Here is a tiny trained network, its code and every weight. The questions are about switching its units off for an input and a class, where a switched-off unit gives its printed mean instead of its output.

import numpy as np


def w(rows, s, z=0):
    codes = np.array(rows[::2]) - 128.0
    scale = np.full(codes.shape[1], s)
    scale[-1] = z or s
    return codes * scale


def f(y):
    return y / 2 * (1 + np.tanh(0.7978845608 * (y + 0.044715 * y**3)))


def log_softmax(a):
    a = a - a.max(-1, keepdims=True)
    return a - np.log(np.exp(a).sum(-1, keepdims=True))


def net(x, mask):
    res = np.array(x, float).reshape(1, 6) / 4 @ E
    y = f(res @ A[0][:, :-1].T + A[0][:, -1])
    res = res + np.where(mask, y, B[0][:, -1]) @ B[0][:, :-1]
    return log_softmax(res[-1] @ U[:, :-1].T + U[:, -1])


A, B = {}, {}
E = w([
[123,100,176,44,82,32,101,95,193],'x0',
[197,182,110,118,116,91,129,218,150],'x1',
[92,200,200,154,116,116,2,137,77],'x2',
[69,111,81,105,106,59,164,163,28],'x3',
[134,132,127,122,134,126,127,124,123],'x4',
[141,177,205,154,114,100,224,95,107],'x5',
],0.0083)
A[0] = w([
[125,148,189,150,116,125,194,77,103,94],'n1',
[137,166,190,121,138,126,185,125,103,58],'n2',
[115,45,42,71,132,195,56,136,151,82],'n3',
[139,148,101,199,165,194,153,135,79,47],'n4',
[153,156,174,155,109,110,205,69,112,96],'n5',
[151,159,181,143,106,121,199,99,117,81],'n6',
[91,150,102,185,186,192,151,144,103,80],'n7',
[167,117,164,150,132,174,114,124,193,82],'n8',
[254,152,112,137,101,91,149,239,137,98],'n9',
[178,171,103,173,169,143,139,178,101,93],'n10',
[169,53,63,98,137,141,225,117,175,77],'n11',
[147,149,149,149,132,180,122,105,198,67],'n12',
[111,99,182,34,90,25,116,83,205,3],'n13',
[78,95,78,106,71,70,177,191,44,25],'n14',
[197,132,155,140,141,182,116,118,208,112],'n15',
[48,33,159,157,155,190,147,10,91,53],'n16',
],0.008,0.0067)
B[0] = w([
[113,108,102,151,142,116,111,178,154,192],'n1',
[111,99,144,136,156,112,93,180,145,156],'n2',
[111,86,109,205,152,96,132,210,169,222],'n3',
[242,61,139,71,70,118,127,131,102,196],'n4',
[113,83,86,173,150,113,95,196,152,201],'n5',
[122,83,106,178,151,100,91,190,154,181],'n6',
[200,74,147,95,75,135,123,107,119,201],'n7',
[102,127,121,117,177,91,152,100,64,175],'n8',
[64,165,122,55,138,188,136,136,198,242],'n9',
[150,103,151,84,105,169,146,120,151,187],'n10',
[124,226,254,185,66,138,20,125,59,255],'n11',
[112,114,115,103,188,72,145,94,66,168],'n12',
[232,53,122,95,67,171,148,122,102,223],'n13',
[94,127,109,110,215,74,157,50,57,197],'n14',
[94,131,93,120,207,63,171,75,35,220],'n15',
[77,184,154,23,138,190,154,154,203,247],'n16',
],0.0097,0.0058)
U = w([
[245,46,113,87,63,146,150,102,116,99],'0',
[95,129,89,122,211,81,167,52,57,98],'1',
[73,182,125,34,128,176,156,151,213,127],'2',
[125,210,218,194,68,130,3,126,67,94],'3',
[121,67,81,216,157,104,120,230,180,100],'4',
[137,141,99,154,100,136,149,94,152,252],'5',
],0.011,0.018)

Each question gives the input, the list of numbers given to net, and the class t.
The units are the neurons (one row each of A and B). Each row of codes is followed by its name. A weight is (code - 128) times the scale printed after its matrix; where a second scale follows, it is the last column's (A, B and U).
mask holds one flag per neuron, in row order. A switched-off neuron (its flag False) gives its mean, the last column of its row in B, instead of its output. The means were averaged over made-up inputs and are rounded, as every weight is.
A unit's drop is (log p(t) with every unit on - log p(t) with that unit switched off) / (log p(t) with every unit on - log p(t) with every unit switched off).
The circuit of an input: a set's keep is (log p(t) with only the set's units on - log p(t) with every unit switched off) / (log p(t) with every unit on - log p(t) with every unit switched off). Starting from the 12 units with the biggest drops (on a tie, the unit counted first), units are removed one at a time, each time the one whose removal leaves the highest keep (on an exact tie, the one counted first), for as long as the keep stays at least 0.8.
circuit, biggest first: the units of the circuit, biggest drop first
most important unit: the unit with the biggest drop
k most important neurons: the k neurons with the biggest drops, biggest first
drop of u: that unit's drop, to one decimal
input [-4,-1,-4,-1,-4,5], class 4: most important unit : n5
input [-3,4,-8,-8,2,7], class 1: 3 most important neurons : n15, n12, n8
input [-5,7,2,7,-4,-7], class 1: 2 most important neurons : n14, n16
input [-5,2,7,7,-5,-8], class 4: 3 most important neurons : n11, n3, n15
input [7,5,8,-8,-7,-2], class 1: 4 most important neurons : n15, n11, n8, n12
input [-2,3,-6,-7,4,8], class 4: 3 most important neurons : n5, n6, n1
input [3,1,1,5,-1,4], class 1: 2 most important neurons : n14, n11
input [-1,-4,0,0,-3,4], class 2: 3 most important neurons : n16, n3, n11
input [-1,7,6,-2,-3,2], class 2: 2 most important neurons : n11, n9
input [-5,7,5,-5,-5,-5], class 2: 2 most important neurons : n9, n11
input [-2,-6,2,1,3,-7], class 4: 2 most important neurons : n3, n9
input [-2,5,-5,1,0,8], class 4: 3 most important neurons : n5, n6, n16
input [4,3,4,-1,8,-4], class 5: circuit, biggest first : n11, n16
input [-8,-4,-3,4,-2,2], class 0: circuit, biggest first : n4
input [-7,-6,-8,3,5,-7], class 3: 2 most important neurons : n11, n13
input [7,2,3,-8,4,5], class 1: 3 most important neurons : n15, n8, n12
input [-6,-8,-3,2,-3,-2], class 2: 2 most important neurons : n16, n13
input [-5,-8,-1,7,1,-6], class 2: 2 most important neurons : n16, n15
input [3,7,-8,5,6,-5], class 3: drop of n11 : 1.3
input [-3,-5,3,2,5,-2], class 2: drop of n11 : 0.7
input [-4,7,-2,-6,3,-2], class 2: circuit, biggest first : n9
input [1,-7,-3,4,-1,3], class 2: drop of n16 : 0.9
input [-6,7,-6,1,-1,6], class 2: drop of n10 : 0.3
